[-15.3  -3.5   3.6  33.8 -16.4  26.6 -20.7 -10.4  26.0   6.7   5.9 -18.6
  10.8  18.7 -26.9  -1.4   7.0   2.3 -25.0  23.8  -3.1   4.4  19.7] : (71), (69)
[  6.0 -42.8 -13.3  19.8  20.7 -40.2 -33.8  10.7 -26.5 -52.1  11.3 -26.4
   0.1  -3.6  -9.5   2.7 -18.5   0.8 -15.4  42.2 -12.3   8.4 -40.9] : (77), (68)
[-86.3  23.4 -56.3 -31.4 -56.6   1.6  27.7  34.3  61.0   3.2  14.7 -32.5
  20.6  40.2 -50.4   0.3  40.1  11.9 -11.4 -64.8 -25.3  17.2 -83.8] : (77), (68)
[-42.8 -14.2 -48.9 -25.6 -16.4 -12.0  17.2 -16.0  17.4 -21.6   6.7 -35.9
   4.6  22.1 -33.8   3.8  -1.4  11.8 -27.4  16.8 -13.4 -25.5 -77.2] : (71), (68)
[ -2.3 -19.3   1.1  13.9  17.3 -47.1 -35.3  46.8  48.2 -13.7  31.0  11.1
  -1.9 -18.5  15.1  -4.7   4.0   2.6  11.2  53.8   0.5  -0.4 -17.4] : (77), (68)
[  2.3 -21.2  -2.0  30.9 -19.7  11.0  -2.8  55.6 -23.2  69.9 -86.1 -53.7
   0.4  20.3 -64.6   6.3 -30.7 -25.6 -53.2 -85.1 -18.7  -6.2 -65.2] : (73), (69)
[ -0.7  25.3 -24.8  10.1  26.7  41.8 -19.4  27.4 -29.4   7.3 -39.8 -23.1
 -16.4  13.3 -11.2  -3.2   7.9  -0.4   7.8 -11.6  -7.3  -3.3  57.0] : (71), (68)
[ -9.1 -15.4 -33.2  13.6   6.0 -19.5  -8.4  28.4  19.2   9.2  -9.5 -25.4
   1.3   6.5  -9.5   1.9   1.3  -5.1 -11.3  -6.0  -4.2   4.0 -35.7] : (77), (68)
[-29.6  -0.4 -60.5   6.6  -5.6  -7.5  -1.0  37.4  10.8   5.0 -26.1 -38.5
  -3.6  29.9 -38.3  -0.9   8.0  -3.5 -24.9 -44.5 -14.9  -2.2 -57.1] : (77), (68)
[-54.1  11.9 -47.0 -46.1 -27.9  10.9  20.5 -13.9  19.2 -16.4  -5.6 -19.4
   5.5  26.6 -37.7   5.0  31.6  12.2 -16.2 -17.8 -22.5   7.1 -31.4] : (71), (68)
[  1.0  27.4 -28.7   8.1  15.2  28.6   3.9  12.9 -10.0  27.2 -46.8 -19.1
  -2.9  24.2 -16.1   4.9  -3.7 -14.5  -9.8 -15.2  -1.7  -3.8  18.5] : (71), (68)
[-12.2 -15.2 -41.4  12.5  27.3 -18.6  -3.6  26.0 -25.7   7.0 -34.0 -22.9
  -4.3 -10.8  -8.1  -8.5  -9.5  -9.6 -11.5  -5.6  13.9  -2.8 -67.5] : (73), (68)
[-17.6  -1.0 -44.8  -8.1  22.5 -20.3  -5.2  31.1  21.2   0.0  11.4  -0.1
   2.2 -10.1  18.7  -2.2  11.7   4.0  15.2   7.8   7.1   3.4 -40.6] : (73), (68)
[-47.0  29.3 -48.6   9.4   0.3  30.2   8.4  52.1 -18.5  55.4 -40.1 -22.9
   5.9  18.1 -41.7 -11.8  24.2 -14.7  11.1 -89.8 -16.0   5.6 -20.9] : (73), (68)
[ -6.5  21.3  10.2  24.9   4.6  19.4 -35.8  50.0 -13.0   3.6  -8.6  -0.6
   4.6   9.1 -13.6  -5.4  20.6  -6.7  19.7 -51.5  -8.0  -1.6  75.3] : (77), (69)
[-23.0   0.6 -60.2   0.0 -16.0  12.0 -18.1  45.0 -16.8  13.9 -46.1 -21.0
  -9.5   4.5 -35.1   9.3   1.7  -9.1 -36.2 -33.7  -8.0   1.5 -62.4] : (73), (68)
[ 20.5  -3.0  -0.3  -4.4  30.4  20.1 -36.1   7.3  -6.9  22.1 -52.5  -4.8
 -17.8  18.6   6.4  -8.5  -3.9 -10.4   0.7  15.7   5.6 -14.9  44.4] : (71), (68)
[-21.4  13.9 -21.4  -9.3   2.5  30.4   0.7  20.2  39.2  24.0 -20.4  -4.9
   6.7  15.4  -3.0   2.3  16.6  15.9   1.3  -1.1  -7.2  -6.2  12.5] : (71), (68)
[ 19.8  24.7 -18.2  25.4  46.5   3.6 -15.4  54.4 -43.2  14.9 -73.8   8.6
  -6.5   4.1   4.8 -15.1   8.2 -16.4  11.4 -72.7   4.9   2.3  38.9] : (77), (68)
[  8.2   9.6  17.4   1.4 -16.6  28.3 -19.9  -8.7  21.2  20.9 -21.6 -13.7
  -5.8  17.2 -13.1  -1.3 -20.1   0.7 -19.0  40.6   3.6  -4.4  30.8] : (71), (69)
[-11.4  14.0 -28.0  10.4  16.5   6.7 -13.9  42.5   4.1  12.0 -16.2 -26.1
   3.9  11.7 -20.9   0.5   6.7   6.4  -5.4 -21.9  -7.7   3.5  -8.7] : (77), (68)
[-33.0  33.2 -48.5   1.2   3.5  23.8   4.9  35.1  41.1  42.7 -48.9 -24.9
  10.6  27.3 -16.9   0.1  18.2 -18.5  -2.8 -42.2   5.8  -5.6   3.1] : (71), (68)
